Below are the code and all the weights of a small trained network. Each question names an input and a class and asks about switching units off, where a switched-off unit gives its printed mean instead of its output.

import numpy as np


def w(rows, s, z=0):
    codes = np.array(rows[::2]) - 128.0
    scale = np.full(codes.shape[1], s)
    scale[-1] = z or s
    return codes * scale


def f(y):
    return np.maximum(y, 0)


def log_softmax(a):
    a = a - a.max(-1, keepdims=True)
    return a - np.log(np.exp(a).sum(-1, keepdims=True))


def net(x, mask):
    res = np.array(x, float).reshape(1, 8) / 4 @ E
    y = f(res @ A[0][:, :-1].T + A[0][:, -1])
    res = res + np.where(mask, y, B[0][:, -1]) @ B[0][:, :-1]
    return log_softmax(res[-1] @ U[:, :-1].T + U[:, -1])


A, B = {}, {}
E = w([
[134,134,143,120,140,137,144,126],'x0',
[120,125,110,143,108,121,117,131],'x1',
[78,187,189,192,184,173,27,42],'x2',
[250,183,166,163,141,8,128,117],'x3',
[129,125,124,131,130,128,130,124],'x4',
[125,141,136,122,138,130,129,143],'x5',
[125,131,132,131,134,129,142,127],'x6',
[141,33,233,200,137,144,120,209],'x7',
],0.015)
A[0] = w([
[250,150,81,133,136,59,159,182,161],'n1',
[73,146,85,35,94,157,142,150,255],'n2',
[71,71,108,87,129,189,121,118,247],'n3',
[157,25,133,84,106,137,165,196,182],'n4',
[157,110,204,187,146,140,95,155,72],'n5',
[43,52,161,139,140,196,112,186,121],'n6',
[89,136,121,197,173,199,73,92,125],'n7',
[164,134,87,78,97,88,186,112,227],'n8',
[199,136,211,228,121,66,109,119,79],'n9',
[120,231,152,161,122,145,96,60,139],'n10',
[12,130,85,59,139,117,143,104,187],'n11',
[120,205,126,124,140,166,48,36,119],'n12',
[185,187,112,119,103,73,121,71,179],'n13',
[128,101,197,169,117,180,87,96,108],'n14',
[143,51,194,192,132,145,124,178,132],'n15',
],0.013,0.0088)
B[0] = w([
[254,121,132,105,148,135,83,186,237],'n1',
[143,84,41,110,82,193,168,26,239],'n2',
[71,154,105,130,84,246,209,124,238],'n3',
[150,55,78,143,99,62,238,149,242],'n4',
[72,69,130,123,126,96,69,145,206],'n5',
[92,105,183,117,60,147,171,134,237],'n6',
[52,179,203,107,148,209,132,169,231],'n7',
[225,125,70,71,100,165,92,129,217],'n8',
[91,78,150,126,233,49,61,164,243],'n9',
[114,211,152,168,139,127,92,73,240],'n10',
[154,93,94,174,169,187,165,81,230],'n11',
[166,210,192,228,201,125,172,100,255],'n12',
[179,223,113,86,157,106,80,128,220],'n13',
[16,110,203,47,139,186,113,172,201],'n14',
[54,66,141,176,68,57,162,252,233],'n15',
],0.01,0.024)
U = w([
[153,90,2,65,103,190,167,30,253],'0',
[109,58,75,130,29,125,233,190,69],'1',
[249,174,73,40,116,150,73,138,202],'2',
[200,47,113,132,141,49,122,234,138],'3',
[114,191,128,191,157,239,164,66,138],'4',
[52,117,212,115,82,209,135,181,59],'5',
[162,241,148,147,186,66,71,65,99],'6',
[62,98,172,133,188,54,10,148,48],'7',
],0.0092,0.0048)

Each question gives the input, the list of numbers given to net, and the class t.
The units are the neurons (one row each of A and B). Each row of codes is followed by its name. A weight is (code - 128) times the scale printed after its matrix; where a second scale follows, it is the last column's (A, B and U).
mask holds one flag per neuron, in row order. A switched-off neuron (its flag False) gives its mean, the last column of its row in B, instead of its output. The means were averaged over made-up inputs and are rounded, as every weight is.
A unit's drop is (log p(t) with every unit on - log p(t) with that unit switched off) / (log p(t) with every unit on - log p(t) with every unit switched off).
The circuit of an input: a set's keep is (log p(t) with only the set's units on - log p(t) with every unit switched off) / (log p(t) with every unit on - log p(t) with every unit switched off). Starting from the 12 units with the biggest drops (on a tie, the unit counted first), units are removed one at a time, each time the one whose removal leaves the highest keep (on an exact tie, the one counted first), for as long as the keep stays at least 0.8.
units of the circuit, in order: the units of the circuit, biggest drop first
unit that matters most: the unit with the biggest drop
top k neurons: the k neurons with the biggest drops, biggest first
drop when u is switched off: that unit's drop, to one decimal
input [3,8,6,7,3,7,-7,0], class 6: top 4 neurons -> n12; n10; n15; n13
input [8,-7,0,-4,6,-1,-6,5], class 1: units of the circuit, in order -> n4
input [5,-1,-8,-3,0,8,-7,0], class 0: top 2 neurons -> n15; n2
input [0,1,-8,1,-2,3,-1,-6], class 2: top 2 neurons -> n1; n8
input [6,3,7,1,1,-1,4,6], class 7: top 2 neurons -> n9; n3
input [-1,-5,1,5,-6,3,4,3], class 7: top 2 neurons -> n4; n9
input [-7,-4,1,8,-8,4,-7,7], class 7: top 2 neurons -> n9; n5
input [-4,5,-6,1,7,-2,5,7], class 3: top 3 neurons -> n3; n1; n2
input [2,-2,-7,7,4,5,-8,0], class 2: top 2 neurons -> n8; n15
input [5,-8,-5,4,-2,1,-8,1], class 3: top 2 neurons -> n4; n2
input [0,-1,2,-8,7,-1,0,0], class 4: top 2 neurons -> n11; n15
input [2,-5,0,0,7,3,-2,8], class 1: top 2 neurons -> n4; n15
input [-6,-7,0,-7,2,-1,1,-5], class 0: top 2 neurons -> n2; n10
input [7,8,-7,2,-2,7,-1,-5], class 2: unit that matters most -> n1
input [-3,-2,-1,-3,8,5,-2,8], class 1: drop when n4 is switched off -> 0.2
input [-2,0,0,-3,-4,-4,-8,-5], class 0: drop when n2 is switched off -> 1.3
input [7,6,2,2,1,-4,4,-3], class 6: drop when n14 is switched off -> 0.0
